Small tables with named rows and columns. After each table, cells are looked up by row and column.

Table vod
cols = bolako, mes, vuduva, bag, gemol, vuda, kalu, sut, nup, zopov
fuz: [12.19, -48.92, 68.19, -5.82, 19.29, -17.32, -83.20, 46.95, 3.46, 5.54]
pak: [-21.14, 23.91, 5.27, -26.14, 42.05, 17.90, 12.68, 44.33, -3.83, -25.27]
bupo: [-24.86, 20.70, -39.08, 1.41, -25.47, 26.49, 14.67, 76.74, 35.36, 32.92]
mez: [8.81, 11.01, 12.97, 10.89, 1.10, 12.24, 10.83, 17.16, 6.01, 1.45]
ruz: [-22.55, 61.99, 21.87, -36.92, -16.60, 42.49, 40.10, 16.14, 18.10, 63.57]

What is the vuda of bupo in vod? 26.49
What is the kalu of pak in vod? 12.68
What is the bolako of fuz in vod? 12.19
What is the kalu of mez in vod? 10.83
What is the vuduva of bupo in vod? -39.08
What is the kalu of fuz in vod? -83.20
What is the kalu of bupo in vod? 14.67
What is the bag of bupo in vod? 1.41
What is the vuda of mez in vod? 12.24
What is the sut of fuz in vod? 46.95
What is the zopov of mez in vod? 1.45
What is the mes of mez in vod? 11.01
What is the nup of bupo in vod? 35.36
What is the zopov of fuz in vod? 5.54

lidiz:
	nonud	nad	petimu
sefebem	73	83	129
mikuged	27	84	180
bod	156	205	56
tilaz	99	103	107
bopez	83	99	129
fon	138	43	80
ligogos	64	89	140
pizom	101	82	63
donaros	101	108	95
zelizor	105	95	75
zanapo	132	50	69

What is the nonud of mikuged in lidiz? 27
What is the nad of ligogos in lidiz? 89
What is the nonud of ligogos in lidiz? 64
What is the nonud of zanapo in lidiz? 132
What is the nonud of bopez in lidiz? 83
What is the nad of donaros in lidiz? 108
What is the nad of bod in lidiz? 205
What is the petimu of sefebem in lidiz? 129
What is the nad of tilaz in lidiz? 103
What is the petimu of zelizor in lidiz? 75

pomode.csv
,lasisuv,tufele,benu,rilup,mar,golipav,zimetuk
radi,121,102,120,193,129,135,120
pinode,158,166,112,121,157,78,130
pef,129,159,132,125,129,88,151
bakeku,136,67,162,113,138,112,110
fika,99,177,133,105,126,100,52
lesu,119,176,147,177,117,128,194
lotego,89,137,127,132,135,126,83
ril,142,127,137,230,148,148,136
num,133,225,159,207,198,150,193
naf,119,118,177,161,110,129,156
kele,132,112,132,78,164,161,59
movivik,126,150,118,142,109,46,91

benu of num: 159
mar of pef: 129
golipav of naf: 129
lasisuv of bakeku: 136
zimetuk of lesu: 194
rilup of num: 207
lasisuv of naf: 119

gis:
	mudado	nop	mubov	peg	petave
dafup	134	188	229	231	90
loremeg	128	163	51	161	145
dup	153	185	98	185	159

loremeg, peg -> 161
loremeg, mubov -> 51
loremeg, mudado -> 128
dafup, petave -> 90
dafup, nop -> 188
dup, peg -> 185
Row with the largest petave: dup

Table nus
	vunoruf	pepodo	ges	suzu	puvu	kiga
zapepuf	4.33	3.30	2.75	4.29	2.65	7.50
tif	6.38	1.75	1.28	5.35	3.30	2.80
letuz	2.61	1.64	2.12	2.09	5.42	5.03

ges of zapepuf = 2.75
vunoruf of zapepuf = 4.33
vunoruf of tif = 6.38
pepodo of tif = 1.75
ges of letuz = 2.12
suzu of letuz = 2.09
vunoruf of letuz = 2.61
suzu of zapepuf = 4.29
kiga of tif = 2.80
kiga of letuz = 5.03
kiga of zapepuf = 7.50
suzu of tif = 5.35
puvu of tif = 3.30
pepodo of letuz = 1.64
puvu of zapepuf = 2.65
puvu of letuz = 5.42
pepodo of zapepuf = 3.30
ges of tif = 1.28

sodo.csv
,nedivi,bidolus,dorego,golu,lunala,dig,senutun,lanere,zolese,gunozum
lasifof,42.47,48.42,41.80,46.04,60.56,36.38,33.11,46.38,34.24,42.30
dizemo,65.75,37.09,67.24,45.73,0.43,60.40,90.00,45.06,59.29,27.44
kipo,44.68,43.79,33.91,11.47,64.45,41.13,40.24,38.51,68.17,47.26
fav,59.27,66.07,51.71,55.62,15.13,37.24,66.25,70.39,24.09,52.57
golab,48.78,56.55,62.17,22.96,91.04,31.74,50.13,46.36,71.04,44.11
bava,52.87,49.04,52.30,45.07,32.22,45.49,50.28,46.07,53.23,40.00
vilofo,33.21,35.37,36.38,43.12,38.54,56.68,39.00,39.07,46.39,46.15
gul,56.00,58.23,37.84,42.03,49.71,43.39,55.45,43.39,40.61,42.14
potom,48.25,59.35,33.61,36.71,66.10,43.78,34.63,38.85,27.40,44.23

golu of bava = 45.07
dorego of gul = 37.84
dig of potom = 43.78
dig of bava = 45.49
zolese of dizemo = 59.29
lunala of gul = 49.71
senutun of potom = 34.63
Which row has the largest lanere? fav

nugiva:
         mano  radakek  saput  ferumi
birotub  7.31     4.80   6.66    5.35
kog      6.77     6.65   3.58    4.99
zabok    6.33     6.69   5.13    4.25
luz      3.89     4.80   5.64    6.64
fosadu   5.57     9.20   5.87    5.49
donop    7.36     3.87   4.95    5.61
maron    4.80     4.80   6.37    5.23
fuvig    5.77     4.80   5.55    7.56
zasul    3.89     4.80   2.94    5.11
vanedid  5.77     9.22   7.17    5.76
buv      5.77     6.38   5.64    6.76
dalobi   5.82     4.78   5.19    5.49
bikeni   6.81     4.80   5.64    7.32
nidines  5.77     7.55   5.64    0.84

ferumi of fuvig is 7.56
ferumi of buv is 6.76
radakek of birotub is 4.80
radakek of nidines is 7.55
mano of donop is 7.36
saput of fosadu is 5.87
saput of vanedid is 7.17
ferumi of dalobi is 5.49
ferumi of vanedid is 5.76
radakek of vanedid is 9.22
ferumi of kog is 4.99
saput of nidines is 5.64
radakek of zasul is 4.80

